3.15 3.26 0.44 3.47
1.09 1.31 1.23 4.40
2.02 1.31 2.29 1.86
7.68 1.31 5.74 4.40
2.02 1.31 1.23 6.19
=>
3.26 0.44
1.31 1.23

2.13 4.16 -1.75 -0.41
-0.46 1.02 -1.07 -2.08
1.55 7.60 6.32 4.73
-1.06 -2.52 -1.31 6.86
=>
4.16 -1.75
1.02 -1.07

-4.84 -3.48 0.15
1.23 1.29 0.09
2.78 0.68 -2.16
-3.61 8.30 3.58
=>
-3.48 0.15
1.29 0.09

7.64 6.26 2.78
0.22 0.00 0.35
=>
6.26 2.78
0.00 0.35

-1.32 -0.71 0.51
7.00 -1.34 -2.15
6.23 5.84 -8.32
-2.33 2.69 5.52
2.35 -3.78 3.79
=>
-0.71 0.51
-1.34 -2.15

0.49 0.56 -1.02 -0.04 0.02
2.15 -0.20 7.10 2.95 -0.90
0.15 -1.52 2.68 0.09 1.20
=>
0.56 -1.02
-0.20 7.10

1.28 5.88 -6.96
0.43 1.98 -2.34
0.63 2.88 -3.41
1.31 6.03 -7.14
0.53 2.45 -2.90
=>
5.88 -6.96
1.98 -2.34

-4.45 5.19 -2.79 -6.03
-6.32 3.90 -0.54 -7.69
-1.46 2.12 0.01 -1.54
-2.23 0.51 0.04 -2.79
=>
5.19 -2.79
3.90 -0.54

-2.26 -1.74 1.48 -0.66 2.10
0.53 6.89 -4.17 7.40 5.01
-2.80 4.68 -5.70 -3.44 -5.02
-0.87 -6.92 4.12 -6.15 -5.89
=>
-1.74 1.48
6.89 -4.17
---
0.43 1.43 0.99 -3.44
-0.14 -0.21 -0.09 -0.36
-0.96 0.83 -3.00 -1.23
-2.01 1.49 -3.49 -0.35
-6.72 1.91 3.95 -7.18
-0.21 -0.13 0.03 -0.27
0.16 0.36 -0.47 -0.37
1.76 -4.88 3.17 -3.52
=>
-6.72 1.91 3.95 -7.18
-2.01 1.49 -3.49 -0.35
0.43 1.43 0.99 -3.44
-0.96 0.83 -3.00 -1.23
0.16 0.36 -0.47 -0.37
-0.21 -0.13 0.03 -0.27
-0.14 -0.21 -0.09 -0.36
1.76 -4.88 3.17 -3.52

0.03 -0.07 -3.03 7.18 0.93 -0.36
0.18 0.63 2.28 -2.72 -2.07 1.94
-1.48 1.38 -1.49 -7.77 -0.03 0.95
0.19 -0.28 -1.03 -1.80 0.02 -1.79
=>
-1.48 1.38 -1.49 -7.77 -0.03 0.95
0.18 0.63 2.28 -2.72 -2.07 1.94
0.03 -0.07 -3.03 7.18 0.93 -0.36
0.19 -0.28 -1.03 -1.80 0.02 -1.79

-0.08 0.65 -0.10 0.37
0.21 -0.23 0.21 -0.49
0.03 0.06 -1.59 -1.03
-2.08 6.00 0.12 5.30
-0.01 -0.03 -3.19 -2.25
0.02 0.20 0.24 0.57
0.42 -0.36 -1.24 0.25
-0.41 2.02 0.86 3.22
0.08 -0.06 0.15 -0.11
0.47 -0.40 -1.54 0.16
-0.55 2.61 0.95 4.33
=>
-2.08 6.00 0.12 5.30
-0.55 2.61 0.95 4.33
-0.41 2.02 0.86 3.22
-0.08 0.65 -0.10 0.37
0.02 0.20 0.24 0.57
0.03 0.06 -1.59 -1.03
-0.01 -0.03 -3.19 -2.25
0.08 -0.06 0.15 -0.11
0.21 -0.23 0.21 -0.49
0.42 -0.36 -1.24 0.25
0.47 -0.40 -1.54 0.16

1.67 2.18 3.44 1.28 4.83
-3.88 -4.08 1.32 3.83 -7.18
7.46 1.51 -6.99 -3.27 -1.53
2.53 1.96 -8.12 -3.47 4.48
-2.67 8.13 -3.48 -1.82 5.97
0.78 5.35 -5.94 -3.19 0.05
-2.52 -1.26 -8.42 0.10 -0.33
5.98 0.34 -2.50 -0.48 -0.24
0.09 5.30 0.52 2.11 4.92
=>
-2.67 8.13 -3.48 -1.82 5.97
0.78 5.35 -5.94 -3.19 0.05
0.09 5.30 0.52 2.11 4.92
1.67 2.18 3.44 1.28 4.83
2.53 1.96 -8.12 -3.47 4.48
7.46 1.51 -6.99 -3.27 -1.53
5.98 0.34 -2.50 -0.48 -0.24
-2.52 -1.26 -8.42 0.10 -0.33
-3.88 -4.08 1.32 3.83 -7.18

-0.12 -0.11 -0.57 0.06 -0.58 -0.06 -0.50 0.31 0.33
-0.11 0.66 0.07 0.04 0.56 -0.19 -0.71 0.25 -0.43
-2.77 -3.85 -3.93 -4.04 -2.47 -7.19 1.59 -4.19 -5.05
-5.52 -6.75 -1.23 -7.88 -2.85 3.60 1.65 -6.30 -0.84
-0.32 -1.12 -0.77 -0.59 -1.65 0.70 0.08 -0.81 0.35
0.40 -0.81 -0.21 -0.81 -0.83 -0.74 -0.96 -1.06 -0.24
0.12 0.29 0.24 0.17 0.61 -0.29 0.12 0.30 -0.27
0.13 -1.25 -0.97 -0.59 -1.43 -0.71 -0.03 -0.51 0.09
-0.07 0.31 0.01 -0.19 0.12 0.09 -0.24 0.14 0.13
=>
-0.11 0.66 0.07 0.04 0.56 -0.19 -0.71 0.25 -0.43
-0.07 0.31 0.01 -0.19 0.12 0.09 -0.24 0.14 0.13
0.12 0.29 0.24 0.17 0.61 -0.29 0.12 0.30 -0.27
-0.12 -0.11 -0.57 0.06 -0.58 -0.06 -0.50 0.31 0.33
0.40 -0.81 -0.21 -0.81 -0.83 -0.74 -0.96 -1.06 -0.24
-0.32 -1.12 -0.77 -0.59 -1.65 0.70 0.08 -0.81 0.35
0.13 -1.25 -0.97 -0.59 -1.43 -0.71 -0.03 -0.51 0.09
-2.77 -3.85 -3.93 -4.04 -2.47 -7.19 1.59 -4.19 -5.05
-5.52 -6.75 -1.23 -7.88 -2.85 3.60 1.65 -6.30 -0.84

-5.93 -1.95 -1.83 -3.09 -1.11 -1.19 -2.92 1.26 -3.65 1.53 -1.51 1.88
-7.38 -3.27 -2.16 -5.18 0.27 -1.95 -0.95 0.94 -3.54 1.07 -1.28 0.84
-1.05 -1.06 -0.79 -2.62 -0.11 0.55 -0.20 2.56 -0.85 0.40 0.40 0.53
-1.43 -0.53 0.76 -0.97 1.83 -0.53 0.21 -1.39 -0.81 -0.80 -0.14 -0.82
-7.30 -2.31 -1.83 -3.14 -0.41 -1.94 -2.88 0.03 -4.00 1.16 -2.27 1.81
-2.62 -1.48 -0.79 -3.56 -0.63 -0.77 -0.31 1.18 -1.79 1.37 0.47 0.05
-0.18 -0.05 -0.06 -0.55 -0.16 0.51 -0.78 1.05 -0.47 0.02 0.01 0.62
-2.67 -1.17 0.00 -2.76 0.04 -0.28 -1.49 0.89 -2.35 0.58 -0.02 0.48
=>
-0.18 -0.05 -0.06 -0.55 -0.16 0.51 -0.78 1.05 -0.47 0.02 0.01 0.62
-1.43 -0.53 0.76 -0.97 1.83 -0.53 0.21 -1.39 -0.81 -0.80 -0.14 -0.82
-1.05 -1.06 -0.79 -2.62 -0.11 0.55 -0.20 2.56 -0.85 0.40 0.40 0.53
-2.67 -1.17 0.00 -2.76 0.04 -0.28 -1.49 0.89 -2.35 0.58 -0.02 0.48
-2.62 -1.48 -0.79 -3.56 -0.63 -0.77 -0.31 1.18 -1.79 1.37 0.47 0.05
-5.93 -1.95 -1.83 -3.09 -1.11 -1.19 -2.92 1.26 -3.65 1.53 -1.51 1.88
-7.30 -2.31 -1.83 -3.14 -0.41 -1.94 -2.88 0.03 -4.00 1.16 -2.27 1.81
-7.38 -3.27 -2.16 -5.18 0.27 -1.95 -0.95 0.94 -3.54 1.07 -1.28 0.84

-4.76 -2.26 3.86 -0.48 -2.23
-5.49 -1.03 2.91 0.15 -5.17
-4.86 -0.56 0.91 -1.19 -6.27
4.27 1.83 -3.94 -0.78 1.80
-2.97 2.21 1.79 -2.90 -2.05
=>
-2.97 2.21 1.79 -2.90 -2.05
4.27 1.83 -3.94 -0.78 1.80
-4.86 -0.56 0.91 -1.19 -6.27
-5.49 -1.03 2.91 0.15 -5.17
-4.76 -2.26 3.86 -0.48 -2.23

3.97 5.74 2.07 -0.14
-1.78 -0.91 -1.33 0.40
-1.27 -6.68 4.41 0.24
3.55 -5.51 -3.17 -0.09
3.01 -2.12 0.51 -0.24
4.56 -3.72 3.53 -0.28
-3.08 1.18 2.36 -1.25
-1.03 -1.51 1.27 0.16
1.45 4.34 -2.83 0.31
-1.69 1.90 3.45 -0.48
=>
3.97 5.74 2.07 -0.14
1.45 4.34 -2.83 0.31
-1.69 1.90 3.45 -0.48
-3.08 1.18 2.36 -1.25
-1.78 -0.91 -1.33 0.40
-1.03 -1.51 1.27 0.16
3.01 -2.12 0.51 -0.24
4.56 -3.72 3.53 -0.28
3.55 -5.51 -3.17 -0.09
-1.27 -6.68 4.41 0.24
